Below is a small trained network, with its code and all its weights. Each question gives an input and a target symbol and asks what happens when units are switched off, that is, made to give their printed mean instead of their output.

import numpy as np


def w(rows, s, z=0):
    codes = np.array(rows[::2]) - 128.0
    scale = np.full(codes.shape[1], s)
    scale[-1] = z or s
    return codes * scale


def f(y):
    return np.maximum(y, 0)


def softmax(a):
    e = np.exp(a - a.max(-1, keepdims=True))
    return e / e.sum(-1, keepdims=True)


def log_softmax(a):
    a = a - a.max(-1, keepdims=True)
    return a - np.log(np.exp(a).sum(-1, keepdims=True))


def net(x, mask):
    ids = ['βγδεζθπτω'.index(c) for c in x.split()]
    T = len(ids)
    res = E[ids] + P[:T]
    u = 0
    for l in range(3):
        q, k, v = (res @ M[l].T for M in (Q, K, V))
        z = softmax(np.where(np.tri(T) > 0, q @ k.T / 3**0.5, -1e9)) @ v
        res = res + np.where(mask[u], z, O[l][:, -1]) @ O[l][:, :-1]
        u += 1
        y = f(res @ A[l][:, :-1].T + A[l][:, -1])
        res = res + np.where(mask[u : u + 16], y, B[l][:, -1]) @ B[l][:, :-1]
        u += 16
    return log_softmax(res[-1] @ U[:, :-1].T + U[:, -1])


Q, K, V, O, A, B = {}, {}, {}, {}, {}, {}
E = w([
[124,211,168,143],'β',
[204,183,79,126],'γ',
[135,213,120,147],'δ',
[195,95,114,106],'ε',
[134,18,201,61],'ζ',
[74,134,33,161],'θ',
[151,164,164,104],'π',
[124,148,27,72],'τ',
[250,13,105,85],'ω',
],0.011)
P = w([
[147,178,115,197],'0',
[163,135,132,124],'1',
[147,118,139,48],'2',
[146,81,122,107],'3',
[89,94,118,181],'4',
[95,54,148,255],'5',
],0.0089)
Q[0] = w([
[141,156,170,112],'L0H1',
[91,61,252,117],'L0H1',
[190,136,144,154],'L0H1',
],0.023)
K[0] = w([
[190,132,91,136],'L0H1',
[103,59,72,249],'L0H1',
[111,73,85,120],'L0H1',
],0.021)
V[0] = w([
[133,130,122,97],'L0H1',
[199,202,228,24],'L0H1',
[62,35,54,252],'L0H1',
],0.0017)
O[0] = w([
[106,97,136,113,153],'L0H1',
[127,7,136,33,249],'L0H1',
[132,255,98,217,2],'L0H1',
],0.0019,0.00066)
A[0] = w([
[105,104,66,96,185],'L0N1',
[100,127,75,123,102],'L0N2',
[108,153,162,77,2],'L0N3',
[152,112,152,162,81],'L0N4',
[121,106,121,187,53],'L0N5',
[48,164,116,132,46],'L0N6',
[72,151,90,146,64],'L0N7',
[113,140,70,139,109],'L0N8',
[9,88,99,163,92],'L0N9',
[97,125,156,150,115],'L0N10',
[80,99,168,108,68],'L0N11',
[149,131,141,103,95],'L0N12',
[72,90,128,133,55],'L0N13',
[130,149,98,79,127],'L0N14',
[131,191,153,92,184],'L0N15',
[117,90,136,207,138],'L0N16',
],0.011,0.003)
B[0] = w([
[52,103,117,127,254],'L0N1',
[96,113,146,168,159],'L0N2',
[87,93,123,112,131],'L0N3',
[129,152,164,150,179],'L0N4',
[158,146,174,121,173],'L0N5',
[197,100,144,105,143],'L0N6',
[220,132,130,182,153],'L0N7',
[121,66,168,169,194],'L0N8',
[161,5,80,21,180],'L0N9',
[108,138,99,134,143],'L0N10',
[78,108,234,83,158],'L0N11',
[131,169,90,137,177],'L0N12',
[87,76,93,77,147],'L0N13',
[112,89,77,129,207],'L0N14',
[27,127,30,96,226],'L0N15',
[132,134,179,177,244],'L0N16',
],0.012,0.0023)
Q[1] = w([
[166,142,180,146],'L1H1',
[182,212,61,243],'L1H1',
[117,255,5,90],'L1H1',
],0.0095)
K[1] = w([
[158,191,153,74],'L1H1',
[76,150,118,51],'L1H1',
[68,2,131,63],'L1H1',
],0.012)
V[1] = w([
[134,143,135,123],'L1H1',
[136,254,178,123],'L1H1',
[139,100,152,183],'L1H1',
],0.0017)
O[1] = w([
[108,160,125,152,112],'L1H1',
[5,242,97,216,2],'L1H1',
[112,95,96,97,85],'L1H1',
],0.0012,0.00047)
A[1] = w([
[100,162,73,162,62],'L1N1',
[188,208,241,191,2],'L1N2',
[128,127,164,254,250],'L1N3',
[141,111,108,115,84],'L1N4',
[150,174,52,136,124],'L1N5',
[148,164,117,154,102],'L1N6',
[110,92,76,129,153],'L1N7',
[90,211,169,115,129],'L1N8',
[155,161,101,46,169],'L1N9',
[53,220,139,105,89],'L1N10',
[112,65,107,162,124],'L1N11',
[74,173,174,194,69],'L1N12',
[151,149,58,29,166],'L1N13',
[88,154,162,167,77],'L1N14',
[73,78,96,136,232],'L1N15',
[187,151,178,170,92],'L1N16',
],0.0099,0.0038)
B[1] = w([
[121,73,101,140,159],'L1N1',
[135,56,140,6,169],'L1N2',
[76,183,76,27,247],'L1N3',
[139,141,129,143,150],'L1N4',
[111,64,115,136,192],'L1N5',
[116,126,130,154,145],'L1N6',
[126,171,148,138,216],'L1N7',
[170,127,89,147,139],'L1N8',
[120,127,153,143,190],'L1N9',
[195,120,114,176,149],'L1N10',
[132,168,97,129,207],'L1N11',
[133,127,85,92,147],'L1N12',
[136,151,155,183,235],'L1N13',
[118,126,106,128,137],'L1N14',
[73,231,154,116,253],'L1N15',
[124,146,76,113,165],'L1N16',
],0.021,0.006)
Q[2] = w([
[116,231,83,230],'L2H1',
[71,93,139,6],'L2H1',
[179,128,49,51],'L2H1',
],0.018)
K[2] = w([
[185,54,8,78],'L2H1',
[132,73,240,160],'L2H1',
[168,150,198,237],'L2H1',
],0.017)
V[2] = w([
[77,173,122,214],'L2H1',
[104,140,232,91],'L2H1',
[253,223,128,102],'L2H1',
],0.019)
O[2] = w([
[199,123,172,129,249],'L2H1',
[81,140,200,172,35],'L2H1',
[91,2,93,123,100],'L2H1',
],0.022,0.014)
A[2] = w([
[124,103,57,149,171],'L2N1',
[99,141,190,110,204],'L2N2',
[39,220,173,84,118],'L2N3',
[142,6,107,187,247],'L2N4',
[106,166,70,75,87],'L2N5',
[78,92,134,137,67],'L2N6',
[57,205,87,103,42],'L2N7',
[209,133,146,169,33],'L2N8',
[140,119,210,119,81],'L2N9',
[192,58,164,223,80],'L2N10',
[120,44,66,142,97],'L2N11',
[77,177,136,19,161],'L2N12',
[56,92,182,82,145],'L2N13',
[102,2,140,186,2],'L2N14',
[29,172,142,124,129],'L2N15',
[221,63,162,224,169],'L2N16',
],0.0084,0.0086)
B[2] = w([
[131,86,181,168,210],'L2N1',
[66,136,103,95,200],'L2N2',
[165,34,142,52,255],'L2N3',
[97,223,249,138,221],'L2N4',
[122,55,181,145,220],'L2N5',
[155,110,114,81,165],'L2N6',
[180,203,174,121,194],'L2N7',
[103,150,60,118,229],'L2N8',
[161,179,76,167,181],'L2N9',
[77,63,122,173,141],'L2N10',
[150,217,77,75,230],'L2N11',
[96,111,120,209,236],'L2N12',
[127,153,158,154,204],'L2N13',
[118,9,40,92,180],'L2N14',
[113,131,40,190,218],'L2N15',
[154,48,146,197,172],'L2N16',
],0.018,0.022)
U = w([
[181,46,60,84,2],'β',
[192,126,174,106,26],'γ',
[142,132,202,202,123],'δ',
[121,95,113,198,95],'ε',
[59,95,3,139,134],'ζ',
[99,130,99,60,183],'θ',
[125,67,140,150,216],'π',
[136,188,41,129,161],'τ',
[43,221,167,209,155],'ω',
],0.0046,0.0055)

Each question gives the input, a string of symbols that net reads in full, and the target symbol t.
The units are the heads (3 rows each of Q, K, V and O) and the neurons (one row each of A and B). Each row of codes is followed by its name. A weight is (code - 128) times the scale printed after its matrix; where a second scale follows, it is the last column's (O, A, B and U).
mask holds one flag per unit, layer by layer, with each layer's heads first. A switched-off unit (its flag False) gives its mean, the last column of its rows in O or B, instead of its output. The means were averaged over made-up inputs and are rounded, as every weight is.
A unit's drop is (log p(t) with every unit on - log p(t) with that unit switched off) / (log p(t) with every unit on - log p(t) with every unit switched off).
The circuit of an input: a set's keep is (log p(t) with only the set's units on - log p(t) with every unit switched off) / (log p(t) with every unit on - log p(t) with every unit switched off). Starting from the 12 units with the biggest drops (on a tie, the unit counted first), units are removed one at a time, each time the one whose removal leaves the highest keep (on an exact tie, the one counted first), for as long as the keep stays at least 0.8.
circuit, biggest first: the units of the circuit, biggest drop first
most important unit: the unit with the biggest drop
k most important neurons: the k neurons with the biggest drops, biggest first
k most important neurons of layer l: the k neurons of layer l with the biggest drops, biggest first
input γ β γ γ γ, target γ: 2 most important neurons of layer 0	[L0N15 L0N9]
input β ω β, target γ: 2 most important neurons	[L1N8 L2N4]
input γ δ γ ζ θ γ, target τ: most important unit	L2H1
input θ γ γ γ θ, target θ: 2 most important neurons	[L2N14 L0N9]
input π ω ω ω, target δ: circuit, biggest first	[L2H1 L2N4 L1N3 L1N2]
input π γ γ ω, target δ: circuit, biggest first	[L2H1 L2N4]
input ω γ β β ω ω, target γ: 3 most important neurons	[L1N3 L1N10 L0N15]
input ζ γ ω π π, target τ: 4 most important neurons of layer 1	[L1N5 L1N2 L1N3 L1N15]
input ω γ τ ω π, target τ: 4 most important neurons of layer 1	[L1N5 L1N13 L1N3 L1N15]
input τ γ θ, target τ: 2 most important neurons	[L1N3 L1N13]
input β ω δ ω, target γ: 2 most important neurons of layer 1	[L1N8 L1N10]
input ε γ π γ, target ω: 3 most important neurons	[L2N3 L1N15 L1N3]
input ω τ γ γ δ, target ε: 2 most important neurons	[L1N13 L1N3]
input γ γ θ θ ζ β, target π: 4 most important neurons of layer 2	[L2N12 L2N4 L2N5 L2N11]
input δ π θ γ, target β: 4 most important neurons of layer 1	[L1N5 L1N1 L1N10 L1N8]
input ε ω β ε τ, target ε: 3 most important neurons	[L1N15 L2N7 L2N15]
input τ γ π ζ γ γ, target δ: most important unit	L1N13
input δ θ ω, target β: 3 most important neurons	[L0N15 L1N5 L1N10]
input β ω δ ε, target γ: 2 most important neurons	[L0N15 L1N8]
input γ γ ζ τ, target γ: most important unit	L1N15
input γ γ ζ τ ε, target τ: 3 most important neurons	[L1N5 L0N15 L1N2]
input β γ ζ γ ζ γ, target ζ: 4 most important neurons	[L2N3 L1N2 L2N15 L2N2]
input ζ ε ω π ζ δ, target θ: 4 most important neurons	[L2N14 L1N13 L2N4 L1N3]
input ε γ β β γ τ, target ε: 4 most important neurons of layer 1	[L1N15 L1N11 L1N7 L1N13]
input τ ε γ ω ω, target ω: 4 most important neurons	[L1N15 L2N3 L1N2 L0N1]
